Here is a tiny trained network, its code and every weight. The questions are about switching its units off for an input and a class, where a switched-off unit gives its printed mean instead of its output.

import numpy as np


def w(rows, s, z=0):
    codes = np.array(rows[::2]) - 128.0
    scale = np.full(codes.shape[1], s)
    scale[-1] = z or s
    return codes * scale


def f(y):
    return np.maximum(y, 0)


def log_softmax(a):
    a = a - a.max(-1, keepdims=True)
    return a - np.log(np.exp(a).sum(-1, keepdims=True))


def net(x, mask):
    res = np.array(x, float).reshape(1, 6) / 4 @ E
    y = f(res @ A[0][:, :-1].T + A[0][:, -1])
    res = res + np.where(mask, y, B[0][:, -1]) @ B[0][:, :-1]
    return log_softmax(res[-1] @ U[:, :-1].T + U[:, -1])


A, B = {}, {}
E = w([
[93,92,120,170],'x0',
[91,237,104,39],'x1',
[67,151,94,218],'x2',
[255,240,197,125],'x3',
[45,137,237,218],'x4',
[66,103,185,49],'x5',
],0.0083)
A[0] = w([
[229,170,167,72,83],'neuron 0',
[78,151,160,89,86],'neuron 1',
[196,207,110,143,54],'neuron 2',
[84,137,99,170,7],'neuron 3',
[130,122,126,126,41],'neuron 4',
[128,123,45,58,82],'neuron 5',
[249,174,182,86,166],'neuron 6',
[161,222,111,138,196],'neuron 7',
[66,172,181,105,75],'neuron 8',
[101,77,73,57,89],'neuron 9',
[117,15,148,69,127],'neuron 10',
[51,227,164,82,120],'neuron 11',
[137,116,71,186,38],'neuron 12',
[113,46,209,108,254],'neuron 13',
[175,164,93,150,194],'neuron 14',
[83,125,179,106,31],'neuron 15',
],0.011,0.0033)
B[0] = w([
[78,203,116,126,226],'neuron 0',
[83,121,164,134,168],'neuron 1',
[102,116,145,118,200],'neuron 2',
[124,171,110,112,158],'neuron 3',
[129,113,116,127,128],'neuron 4',
[148,113,90,42,202],'neuron 5',
[70,255,159,117,247],'neuron 6',
[111,63,152,133,210],'neuron 7',
[140,109,193,104,176],'neuron 8',
[178,103,82,90,199],'neuron 9',
[164,72,135,139,206],'neuron 10',
[65,114,218,82,212],'neuron 11',
[100,148,129,176,164],'neuron 12',
[115,56,135,164,211],'neuron 13',
[100,101,158,148,185],'neuron 14',
[109,90,156,124,159],'neuron 15',
],0.011,0.012)
U = w([
[165,1,169,148,246],'0',
[124,142,120,238,170],'1',
[214,82,49,61,2],'2',
[82,132,197,77,67],'3',
],0.0093,0.0056)

Each question gives the input, the list of numbers given to net, and the class t.
The units are the neurons (one row each of A and B). Each row of codes is followed by its name. A weight is (code - 128) times the scale printed after its matrix; where a second scale follows, it is the last column's (A, B and U).
mask holds one flag per neuron, in row order. A switched-off neuron (its flag False) gives its mean, the last column of its row in B, instead of its output. The means were averaged over made-up inputs and are rounded, as every weight is.
A unit's drop is (log p(t) with every unit on - log p(t) with that unit switched off) / (log p(t) with every unit on - log p(t) with every unit switched off).
The circuit of an input: a set's keep is (log p(t) with only the set's units on - log p(t) with every unit switched off) / (log p(t) with every unit on - log p(t) with every unit switched off). Starting from the 12 units with the biggest drops (on a tie, the unit counted first), units are removed one at a time, each time the one whose removal leaves the highest keep (on an exact tie, the one counted first), for as long as the keep stays at least 0.8.
circuit, biggest first: the units of the circuit, biggest drop first
top k neurons: the k neurons with the biggest drops, biggest first
drop when u is switched off: that unit's drop, to one decimal
input [-3,-3,-7,0,0,4], class 0: circuit, biggest first : neuron 13
input [-5,-3,3,-6,0,-6], class 1: circuit, biggest first : neuron 12; neuron 11
input [6,0,-2,4,6,-4], class 1: circuit, biggest first : neuron 11; neuron 5
input [-5,4,7,0,-7,-2], class 2: top 2 neurons : neuron 5; neuron 6
input [6,5,-1,-1,-3,8], class 0: circuit, biggest first : neuron 6; neuron 0
input [1,6,-2,-7,6,7], class 0: circuit, biggest first : neuron 6; neuron 13
input [3,-5,1,6,4,5], class 0: top 2 neurons : neuron 13; neuron 0
input [-1,3,-8,-1,-4,-2], class 2: top 3 neurons : neuron 11; neuron 5; neuron 9
input [4,-2,0,7,-7,-6], class 3: top 2 neurons : neuron 6; neuron 2
input [-3,-3,2,-2,0,-5], class 1: drop when neuron 5 is switched off : 0.2
input [4,1,-3,-3,-4,0], class 2: drop when neuron 10 is switched off : 0.0
input [-2,1,-4,-5,6,-6], class 0: drop when neuron 6 is switched off : 1.4
